81	46	99
82	112	63
79	132	100
101	91	83
71	103	116
57	91	108
:
81	46	99
79	132	100
71	103	116

72	112	110
65	125	96
85	70	117
84	149	86
112	64	80
62	161	86
77	101	92
:
72	112	110
85	70	117
112	64	80
77	101	92

77	88	85	75	111	95	86	78	142	153	137
98	100	91	90	114	120	109	100	116	119	114
:
77	88	85	75	111	95	86	78	142	153	137

115	128	120	141	121	112	166	145	110	121	125
112	109	130	141	116	113	120	118	108	123	137
118	125	117	110	111	113	105	141	126	127	158
:
115	128	120	141	121	112	166	145	110	121	125
118	125	117	110	111	113	105	141	126	127	158

104	119	87	124	114	106	115	152	104	98	103	77	110	88
102	108	118	103	139	80	78	75	106	94	110	129	130	85
:
104	119	87	124	114	106	115	152	104	98	103	77	110	88

158	155	111	77	115	154	104	156	84
96	105	112	90	122	112	92	97	117
:
158	155	111	77	115	154	104	156	84
---
131	106	55	78	101	76	108	119	138	134	62
65	108	113	171	47	57	98	99	115	58	142
70	149	111	158	41	64	105	127	100	46	91
74	87	51	68	112	83	48	166	118	136	80
137	48	56	112	137	139	95	96	136	93	144
:
62	131	106	55	78	101	76	108	119	138	134
142	65	108	113	171	47	57	98	99	115	58
91	70	149	111	158	41	64	105	127	100	46
80	74	87	51	68	112	83	48	166	118	136
144	137	48	56	112	137	139	95	96	136	93

95	116	113	91	123	125	120	77	121
112	51	90	136	49	105	93	122	100
106	56	95	137	55	110	94	115	104
124	107	85	71	115	131	130	82	125
104	67	96	127	69	120	100	104	113
133	70	79	102	68	98	110	120	96
117	57	94	130	50	83	94	133	84
100	119	109	82	127	128	124	75	123
:
121	95	116	113	91	123	125	120	77
100	112	51	90	136	49	105	93	122
104	106	56	95	137	55	110	94	115
125	124	107	85	71	115	131	130	82
113	104	67	96	127	69	120	100	104
96	133	70	79	102	68	98	110	120
84	117	57	94	130	50	83	94	133
123	100	119	109	82	127	128	124	75

116	117	106	117	114	113	116	115	107	106	110	127	107	110
112	132	118	128	114	117	111	121	110	104	109	113	103	115
114	145	108	127	113	123	122	115	120	104	115	132	105	133
115	115	110	113	113	110	113	116	107	105	109	129	108	112
109	161	115	165	114	136	116	113	118	103	111	140	110	129
110	137	106	143	113	116	112	108	112	104	109	133	107	120
:
110	116	117	106	117	114	113	116	115	107	106	110	127	107
115	112	132	118	128	114	117	111	121	110	104	109	113	103
133	114	145	108	127	113	123	122	115	120	104	115	132	105
112	115	115	110	113	113	110	113	116	107	105	109	129	108
129	109	161	115	165	114	136	116	113	118	103	111	140	110
120	110	137	106	143	113	116	112	108	112	104	109	133	107

62	99	104	73	94	99	74	111	113	88	121	117	104	108	33
82	85	97	105	95	70	75	85	102	161	100	108	97	81	123
:
33	62	99	104	73	94	99	74	111	113	88	121	117	104	108
123	82	85	97	105	95	70	75	85	102	161	100	108	97	81

73	119	82	95	124	110	123
93	122	112	98	93	94	88
132	115	94	129	81	129	108
103	100	92	110	102	101	102
136	66	43	106	148	87	83
120	106	95	120	103	124	105
132	65	62	107	126	120	97
98	104	103	93	98	101	101
112	108	101	107	97	105	98
105	111	104	81	88	111	96
93	95	88	98	99	98	112
88	141	114	112	82	82	86
:
123	73	119	82	95	124	110
88	93	122	112	98	93	94
108	132	115	94	129	81	129
102	103	100	92	110	102	101
83	136	66	43	106	148	87
105	120	106	95	120	103	124
97	132	65	62	107	126	120
101	98	104	103	93	98	101
98	112	108	101	107	97	105
96	105	111	104	81	88	111
112	93	95	88	98	99	98
86	88	141	114	112	82	82

129	149	35	120	123	141
120	91	110	118	65	71
122	85	121	111	55	82
130	73	123	116	30	66
142	120	99	143	112	106
112	107	158	35	166	123
116	77	98	131	74	99
:
141	129	149	35	120	123
71	120	91	110	118	65
82	122	85	121	111	55
66	130	73	123	116	30
106	142	120	99	143	112
123	112	107	158	35	166
99	116	77	98	131	74

79	106	88	114	93	88	113	112	94	106	98
31	81	46	102	57	69	104	110	95	109	80
:
98	79	106	88	114	93	88	113	112	94	106
80	31	81	46	102	57	69	104	110	95	109

95	112	120	41
81	104	144	64
129	109	144	76
81	156	82	72
83	144	89	142
:
41	95	112	120
64	81	104	144
76	129	109	144
72	81	156	82
142	83	144	89
